[-1.07 -0.86  1.20  1.52  3.52  1.08  2.44 -0.25  1.65 -0.71  1.88 -1.52
  0.63 -0.64 -6.02  1.25 -0.80  0.40  0.45 -2.73 -0.75 -1.62 -2.64  2.14
  0.59 -0.12 -1.62  1.46 -2.54  0.91 -0.20 -0.76 -1.32 -1.44  1.51  1.71
  0.92 -1.64 -0.78  1.20  1.62  1.84 -0.89  0.37 -1.04  4.79 -4.20  1.92
 -1.38  2.78  1.38 -1.64  3.93 -0.94 -2.36  0.87 -0.39 -1.44 -1.56 -0.92
 -1.22 -2.43 -1.42 -3.03  0.37 -1.21  0.93  1.87  0.09  0.75  0.27  0.26
 -1.88 -0.49 -2.54  1.10  1.02  1.05]
z243/B
[-1.17 -0.21  1.64  1.20  3.26  1.32  0.55 -0.73  1.48 -1.49  3.05 -0.65
  0.57 -0.29 -5.32  1.17 -1.23  0.71 -0.57 -1.30 -0.08 -0.50 -2.56  2.21
  0.83 -0.38 -1.37  2.07 -1.77  1.17  0.02  0.23 -1.25 -0.26  0.35  2.06
  1.00 -2.20 -0.27  1.07  1.09  1.29 -1.32  1.07 -0.99  4.53 -3.69  1.04
 -2.95  2.09  2.15 -1.90  4.16 -1.49 -1.97  0.65 -0.90 -0.58 -2.20 -1.25
 -1.37 -1.61 -0.68 -2.29  0.87 -1.03  0.68  2.16 -0.03  1.19  3.99 -0.02
 -2.02 -1.15 -2.86  0.60  1.30  1.54]
z243/B
[-1.79 -0.34  2.05  0.98  2.38  0.31  5.23 -0.32  2.00 -1.25  2.18 -0.44
  1.05 -0.75 -5.62  0.80  0.81  0.68 -0.32 -3.31 -2.02 -3.19 -2.64 -0.11
  0.42 -0.05 -2.70  3.07 -3.76  1.02  0.20 -0.81 -0.82 -1.36  0.68  1.88
  0.63 -2.22 -1.56 -1.13  1.66  0.89 -1.22  0.34 -1.01  7.91 -0.69  2.17
 -1.57  4.41  2.91 -1.52  3.33 -2.22 -4.72  1.55 -1.75 -1.91 -2.69 -0.05
 -1.77 -0.33 -3.28 -2.34  1.51 -1.46  1.27  0.93 -0.01  1.18  0.43 -0.82
 -1.26 -0.90 -0.99  0.36  2.07  1.63]
z173/J
[-1.69 -0.32  1.38  1.09  2.52  0.30  4.80  0.30  1.08  0.22  1.20 -1.08
  1.00 -0.46 -3.12 -0.14  1.16  0.51  0.55 -1.89 -0.91 -0.31 -1.14  0.03
  0.73  0.19 -3.52  2.33 -3.62  0.93 -0.20 -1.15 -0.60 -1.31  1.54  2.28
  0.12 -2.30 -1.22 -0.43  1.24  1.58 -0.96  0.23 -0.08  5.55 -2.23  0.85
 -1.91  3.52  2.70 -1.44  2.20 -1.47 -3.75  0.70 -0.65 -0.85 -3.02 -0.57
 -1.47  0.96 -1.34 -3.25  0.84 -1.30  1.07  0.80  0.07  1.46 -0.14 -0.17
  0.08 -0.61 -1.21  0.58  2.00  1.15]
z173/A
[-0.22  0.78 -0.09  1.34 -0.17  0.27  2.80  0.05  0.48  1.01  2.25 -0.82
  0.77 -1.00 -0.98 -0.67  1.17  0.37 -0.52  0.12  0.38  0.11 -1.48 -0.60
 -0.47 -0.50 -1.99  2.21 -2.14  0.64 -0.25 -1.16 -0.73 -0.45  1.04  0.50
  0.59 -2.30 -0.94  0.03  0.76  1.22 -0.32  0.53 -0.61  3.11 -2.89  0.89
 -3.56  2.99  1.58 -0.92  0.28 -0.44 -3.81  1.92 -1.12 -1.66 -2.49 -1.44
  0.04 -2.01 -1.69 -2.00 -1.17 -0.53  1.45 -1.50  0.00  0.67 -0.08  0.62
  1.44 -0.56 -0.24  1.84  1.35  0.60]
z275/R
[ 0.05  0.81  0.02  0.73  2.04  0.50  0.76  0.81  0.33  1.07  0.10 -0.68
  0.86 -0.83 -0.70  0.31  1.07  0.24 -0.64  1.22 -0.64  1.01 -1.81  0.14
  0.13 -0.13 -1.95  1.25 -1.74  0.28 -0.17 -1.06 -1.34 -0.24  1.11  0.09
  1.11 -1.45 -1.32  0.02  1.20  0.35 -0.22  0.17 -0.25  2.04 -3.45  0.85
 -3.16  1.38  1.72 -0.24  0.23  0.48 -2.43  2.08 -1.10 -0.85 -1.80 -1.52
 -0.43 -1.46  0.37 -1.41 -1.60 -1.02  0.32 -2.60  0.04  0.25 -3.09  0.01
  0.51 -0.47 -0.79  0.98  1.54  0.54]
z275/R
[-0.89  0.40  1.19 -1.04  1.85  0.60  3.26  0.77  0.39 -0.58  0.09  0.16
 -0.48 -0.01 -1.88 -0.09 -0.03  0.59  1.12 -1.58  0.36 -1.72  0.43 -0.66
  0.54  0.54 -0.91  0.44 -2.05  0.31  0.22 -0.53 -0.43 -1.17  0.03  1.55
  0.47 -0.89 -0.99 -0.73  0.35  0.50 -0.89  0.17 -0.08  3.38 -1.01 -0.14
  0.61  1.35  0.92 -1.28  0.46 -1.01 -0.81  0.45 -0.95 -0.29 -0.10  0.36
 -0.20  2.17 -0.90 -0.49  0.75 -0.81  0.20  2.02 -0.40 -0.11 -0.04 -0.40
  0.28  0.16 -0.94  0.08  1.10  0.53]
z173/J
[-0.42 -0.01  0.99  0.03  1.49  0.54 -0.40 -0.83  1.72 -0.43  1.00 -0.68
 -0.48 -0.35 -3.62  1.31 -1.79  0.57  0.24  0.50  1.42 -0.92  0.02  1.48
  1.35 -0.04  0.75  0.56 -1.15  0.57 -0.12  0.40 -0.76 -0.48 -0.30  1.88
  0.51 -0.94  0.39  1.81  0.57  0.48 -0.82  0.46  0.03  0.97 -3.42  0.00
 -1.60  0.72  0.88 -1.11  0.59 -0.49  0.85 -0.28  0.11 -0.59 -0.50 -1.00
 -0.51 -0.19  0.83 -1.14  0.37 -0.80  0.54  1.70 -0.16  0.19 -0.32 -0.43
 -0.31 -0.29 -2.29  0.39  0.81  1.11]
z243/E
[-0.45  1.15 -0.33  0.98 -0.58 -0.15  1.86  0.16  0.81  0.91  2.41 -0.66
  1.06 -1.15  0.24  0.36  1.38  0.65 -0.12  0.96  1.36  0.77 -0.95  0.13
 -0.03 -0.15 -3.18  1.59 -2.43  0.97 -0.31 -1.07 -0.59 -0.16  1.80 -0.02
  1.52 -1.97 -1.30  0.02  0.38  0.69  0.24  0.41 -0.74  2.26 -3.15  0.77
 -4.31  2.85  1.49 -0.78  0.88 -0.42 -3.57  2.02 -0.92 -1.42 -2.80 -1.57
 -0.17 -3.17 -1.25 -1.69 -1.36 -1.74  0.76 -2.22  0.40  0.32 -0.47  0.19
  0.74 -0.83 -0.03  0.42  2.38  0.10]
z275/L
[-0.25  0.76  0.15  1.96  1.71  0.69  3.02  1.35  0.10  1.60  3.47 -1.36
  1.83 -1.49 -1.28 -0.08  1.73  0.28 -0.94  0.36 -0.53 -0.08 -2.86  0.47
 -0.24 -0.27 -2.84  3.01 -3.00  0.46 -1.74 -1.65 -1.50 -0.67  1.21  0.59
  0.32 -2.56 -1.20 -0.49  0.72  0.79 -0.70  0.80 -0.71  4.93 -3.30  0.46
 -4.63  3.36  2.13 -0.72  1.70 -0.08 -5.28  3.40 -2.19 -1.80 -3.33 -1.71
 -0.77 -0.82 -1.99 -2.43 -1.86  0.19  1.09 -3.12  0.06 -0.19  0.27 -0.59
  1.53 -0.75 -0.46  1.52  2.26  1.13]
z275/R
[ 0.01  1.32 -0.63  1.22 -0.87  0.50  1.65  0.62 -0.39  2.76  1.79 -1.34
  0.72 -0.82 -0.29  0.51  0.94  0.48  0.25  0.35  0.18  0.44 -0.48  0.38
 -0.79 -0.32 -1.15  2.28 -1.24  0.72 -0.72 -1.78 -0.52 -0.46  1.61  0.30
 -0.67 -1.68 -0.88 -0.35 -0.50  0.27  0.35  0.21 -0.84  3.24 -4.84  1.19
 -2.48  1.96  1.02 -0.75  0.47 -0.09 -3.63  1.34  0.19 -1.66 -2.35 -1.56
 -1.02 -1.69 -0.29 -1.93 -1.15 -0.94  1.35 -1.23 -0.07  0.13  0.16 -0.32
  1.08 -0.47 -0.25  1.07  1.22 -0.47]
z275/K
[-1.55  0.66  1.84  0.19  2.03  0.59  3.07  0.69  0.95  0.37  1.11 -0.28
  0.48 -0.70 -1.83  0.05 -0.23  0.81  1.35 -0.71  1.77 -1.27 -0.06  0.77
  0.57  0.74 -2.22  2.02 -3.02  1.04 -1.18 -1.19 -0.98 -1.02  1.57  1.65
  0.97 -1.67 -0.69  0.25 -0.98  0.15 -0.91 -0.15 -0.87  4.57 -3.40  0.69
 -1.39  1.67  1.08 -1.13  0.42 -0.70 -1.14  0.56 -0.82 -0.07 -1.88 -0.56
 -0.96  0.29 -0.36 -2.53  1.00 -1.22  0.32  2.92  0.57 -0.19  0.55 -0.76
  0.61 -0.74 -1.62  0.69  1.92  1.34]
z173/A
[-0.43  0.95 -1.45  1.40 -0.12  0.38  2.50  0.06 -0.42  2.22  2.69 -1.65
  1.42 -1.10  0.39  0.09  1.69  0.59 -0.06 -0.99  0.11  0.89 -1.91  1.30
 -0.69 -0.59 -2.86  2.58 -2.34  0.70 -0.66 -1.72 -1.35 -0.02  1.88  0.23
 -0.55 -2.39 -1.30  0.10  0.23  0.98  0.68  0.34 -0.70  3.41 -5.65  1.26
 -4.32  2.83  1.32 -2.19  0.29  0.51 -4.68  1.29 -0.62 -1.43 -4.23 -2.33
 -0.60 -1.76 -0.56 -2.59 -1.62 -0.51  1.44 -2.17  0.10  0.47 -0.15  0.30
  1.67 -0.69 -0.82  1.30  2.48 -0.41]
z275/K
[-1.12 -0.96  2.91  1.08  2.93  1.09  2.77  0.07  2.01 -1.23  2.79 -1.17
  0.42 -0.98 -5.98  1.77 -0.55  0.85 -0.59 -2.12 -0.61 -0.97 -2.78  1.83
  1.04 -0.26 -2.11  1.83 -2.78  0.86 -0.40 -0.41 -1.08 -0.47  1.07  2.31
  1.11 -2.28 -0.87  0.93  1.96  2.01 -1.13  0.25 -1.31  5.53 -4.67  1.69
 -2.23  3.11  2.87 -2.18  4.40 -1.46 -3.22  0.64 -0.63 -1.84 -2.15 -1.63
 -1.46 -1.34 -0.92 -2.99  0.07 -1.38  1.03  0.97 -0.01  0.63  0.33  0.08
 -1.45 -1.37 -3.01  1.37  1.60  1.85]
z243/E
[-1.19 -1.36  2.59  0.90  3.80  1.05  0.52 -0.55  2.43 -1.26  2.10 -0.76
 -0.42 -0.13 -5.92  1.64 -1.11  0.82  0.07 -2.14 -0.72 -0.96 -2.07  1.97
  0.84 -0.91 -1.44  1.33 -1.56  1.05  0.39  1.01 -0.84  0.18  0.16  2.01
  0.87 -1.05  0.22  2.44  1.18  1.28 -1.09  0.70 -0.46  3.50 -3.01  0.48
  0.46  1.50  1.31 -1.52  3.99 -1.30 -0.78 -0.95 -0.12 -0.81 -0.70 -1.20
 -1.60 -0.38  0.21 -2.45  0.89 -0.55  0.74  2.24 -0.03  0.90  0.30  0.23
 -1.23 -0.77 -5.25  1.11  0.99  1.62]
z243/B
[-0.18  0.92  0.94  1.08  0.97  1.35  2.26  0.51  0.56  1.11  3.35 -0.44
  1.33 -0.64 -0.98  0.20  1.45  0.08 -0.35 -0.11  0.86  0.51 -1.73  0.69
  0.68 -0.31 -2.73  1.65 -2.63  0.97 -0.36 -1.58 -1.30 -0.70  1.92  0.15
  1.18 -2.38 -0.64  0.33  0.36  0.85 -1.30  0.23 -1.25  3.10 -3.75  0.85
 -4.26  2.65  1.88 -1.09  0.40  0.26 -3.54  1.79 -0.78 -1.19 -2.78 -1.78
 -0.31 -2.78 -0.80 -2.55 -0.95 -0.89 -0.39 -1.41  0.87 -0.36 -0.25  0.09
  0.64 -0.89 -1.15  1.33  2.17  0.41]
z275/L
[-0.52  0.79  0.36  1.11  1.00  0.37  3.55  0.32  0.97  0.84  3.28 -1.47
  1.05 -0.82 -1.19  1.02  1.46  0.93 -0.42  0.57  0.34  0.45 -1.90 -0.32
 -0.04 -0.16 -3.25  1.07 -3.20  0.87 -0.06 -1.41 -1.08 -0.26  1.44 -0.12
  1.51 -2.35 -1.26  0.43  0.93  0.94 -0.19  0.76 -1.14  4.07 -3.57  1.64
 -3.55  3.39  2.71 -1.45  0.88 -0.89 -4.69  1.88 -1.45 -2.06 -3.33 -1.81
 -1.62 -2.27 -1.73 -2.47 -1.54 -1.45  1.29 -1.89 -0.68 -0.04 -0.77  0.14
  0.47 -0.50 -0.47  0.51  2.48  0.93]
z275/L
[-0.87  0.13  0.17  1.07  0.90  0.78  3.58  1.11  1.24  0.78  2.96 -1.32
  1.49 -0.14 -1.61  0.59  1.60  0.77 -0.74 -0.49 -0.92  0.65 -2.83  0.27
  0.08 -2.61 -3.74  2.97 -3.13  0.66 -0.05 -1.54 -1.25 -0.31  2.11  0.93
  0.33 -2.40 -0.45 -0.67  0.74  0.91 -0.02  0.38 -1.08  5.31 -3.02  1.90
 -3.18  3.47  2.25 -1.50  2.22 -0.27 -5.11  1.99 -0.51 -1.49 -3.76 -2.17
 -0.61 -1.85 -1.99 -2.78 -1.76 -1.63  1.60 -2.01  0.02  0.92  0.13  0.11
 -0.03 -1.15 -0.91  1.48  2.13  0.56]
z275/R
[-0.28  1.52 -1.94  1.01  0.00  0.17  1.98 -0.58  0.70  1.78  1.37 -1.69
  0.23 -0.57  0.25  0.67  0.62  0.21  0.38  0.21  1.13  0.39 -0.58  1.09
 -0.17 -0.65 -2.93  1.59 -2.26  0.58 -0.47 -1.09 -0.76 -0.05  2.08 -0.03
  0.79 -1.96 -0.71  0.92  0.17  0.69  0.31  0.19 -0.70  1.82 -5.17  0.94
 -2.49  1.96  1.60 -1.29 -0.74  0.66 -2.90  0.61 -0.36 -0.13 -2.57 -2.21
 -0.43 -2.24 -0.45 -2.38 -1.05 -1.36  2.09 -1.01  0.48  0.13 -0.73  0.71
  1.79 -0.40 -0.66  0.56  1.96 -0.31]
z275/K
[-0.07  0.94  0.38  1.37  0.29  0.95  3.00  0.00  0.51  2.27  3.00 -0.95
  1.47 -1.07 -0.35  0.77  1.22  0.96 -0.03  0.65  0.71  0.85 -1.99  1.40
 -0.09 -0.43 -3.68  2.26 -2.67  0.83  0.75 -1.58 -1.13 -0.61  2.64  0.18
  0.78 -2.62 -0.46  0.90 -0.73  0.79  0.08  0.21 -1.19  3.82 -5.47  1.14
 -4.79  3.12  1.78 -1.35  1.08  0.20 -3.94  1.40 -0.55 -0.94 -3.70 -1.93
 -0.52 -3.24 -0.07 -2.64 -1.40  5.16  0.67 -1.55  0.17  0.99 -0.49  0.70
  0.31 -0.59 -1.08  0.94  2.30  0.38]
z275/L
[-1.73 -0.87  0.63  0.02  2.82  0.78  5.55  1.64  0.43  0.54  0.43 -0.59
  0.26 -1.00 -3.81 -1.37  1.20  0.79  1.21 -2.95 -0.61 -1.28 -0.35 -0.08
  1.34 -0.32 -4.53  1.94 -2.98  0.91  0.18 -1.69 -0.76 -1.33  1.87  1.44
 -0.05 -1.26 -1.56 -1.38  1.05  1.06 -0.62  0.13 -0.67  5.32 -1.79  0.03
 -0.54  2.52  1.31 -1.72  1.82 -0.78 -2.28  0.66 -1.36  0.49 -2.29 -0.16
 -0.47  1.37 -1.36 -2.67  1.27 -1.58  0.20  1.92  0.20  0.33 -0.31 -0.42
  0.86 -0.46 -1.64  0.79  2.70  0.60]
z173/A
[-1.47 -0.25  1.09  0.38  2.80 -0.08  4.05  1.70  1.89 -0.65  1.36 -0.84
 -0.72 -1.31 -3.57  0.46  0.84  0.83  0.47 -1.06 -1.51 -0.68 -0.95  0.11
  0.80  0.17 -3.53  1.02 -3.04  0.83  0.23 -0.99 -0.55 -0.48  1.60  1.13
  0.35 -1.66 -0.09 -1.55  1.57  1.04 -0.97  0.42 -0.49  3.84 -1.03  0.58
  0.33  2.68  1.30 -1.31  1.45 -1.05 -2.37  1.02 -0.77 -0.92 -1.98 -1.15
 -0.70  0.47 -1.03 -1.79  0.39 -2.84  0.92  0.97  0.13 -0.12  0.07  0.06
  0.31 -0.87 -1.70  0.77  2.14  0.30]
z173/A
[-1.08 -0.61  4.07  0.64  2.50  0.45  3.70  0.59  1.04  0.09  1.43 -0.80
  0.92 -0.71 -3.27  0.00  0.34  0.50  0.46 -2.80 -0.55 -0.67 -1.27  0.76
  0.88 -0.66 -2.59  2.19 -2.57  0.84 -0.08 -1.33 -0.95 -0.92  1.01  1.29
 -0.34 -1.52  0.46 -0.15  0.06  0.91 -0.48  0.11 -0.93  5.35 -1.66  0.76
  0.03  2.41  1.30 -0.93  2.87 -0.98 -3.03  0.69 -0.31 -1.00 -1.94 -0.78
 -0.64  0.42 -1.29 -2.63  0.22 -1.21  0.44  0.40 -0.41  0.24  0.90 -0.81
 -0.64 -0.12 -1.03  0.82  1.30  0.76]
z173/J
[-0.86 -0.48  0.56  1.56  2.47  1.26 -1.30  0.25  2.45 -1.47  2.46 -0.97
  0.44 -0.03 -5.63  1.79 -0.27  0.41 -0.41 -1.14 -0.33 -1.08 -2.35  1.71
  1.24 -0.24 -0.39  1.35 -2.01  0.31  0.03  0.37 -0.79  0.60  0.57  1.14
  0.81 -1.34  0.31  1.23  1.51  0.74 -0.73  0.88 -1.18  3.28 -2.16  1.09
 -0.65  2.04  1.85 -1.43  3.31 -1.18 -1.74  0.34  0.62 -2.18 -1.37 -2.11
 -1.39 -1.50 -0.83 -2.27  1.01 -1.75  2.32  1.85 -0.04  0.11  0.64  0.21
 -1.34 -0.67 -3.03  1.14  1.53  0.99]
z243/Y
[-0.45  0.98 -0.57  0.52 -0.61  0.63  1.82 -1.13  0.25  1.58  2.16 -0.54
  0.80 -0.19  1.50  0.03  0.69  0.55  0.39  1.60  1.87  0.80  0.40  1.03
  0.13 -0.41 -2.36  1.09 -2.19  0.53 -0.05 -0.89 -0.17 -0.59  1.71  0.18
  1.11 -1.92 -0.06  0.76 -0.86 -0.01  0.10  0.39 -0.33  1.63 -4.75 -0.05
 -3.89  1.61  1.31 -0.80 -0.82 -0.21 -1.41  0.91 -0.14 -0.74 -2.50 -1.29
 -0.29 -2.34  0.62 -1.12 -0.75  0.71  1.55 -0.46  0.30  0.59 -0.39  0.30
  1.57 -0.31 -1.16  0.42  1.82  0.37]
z275/L
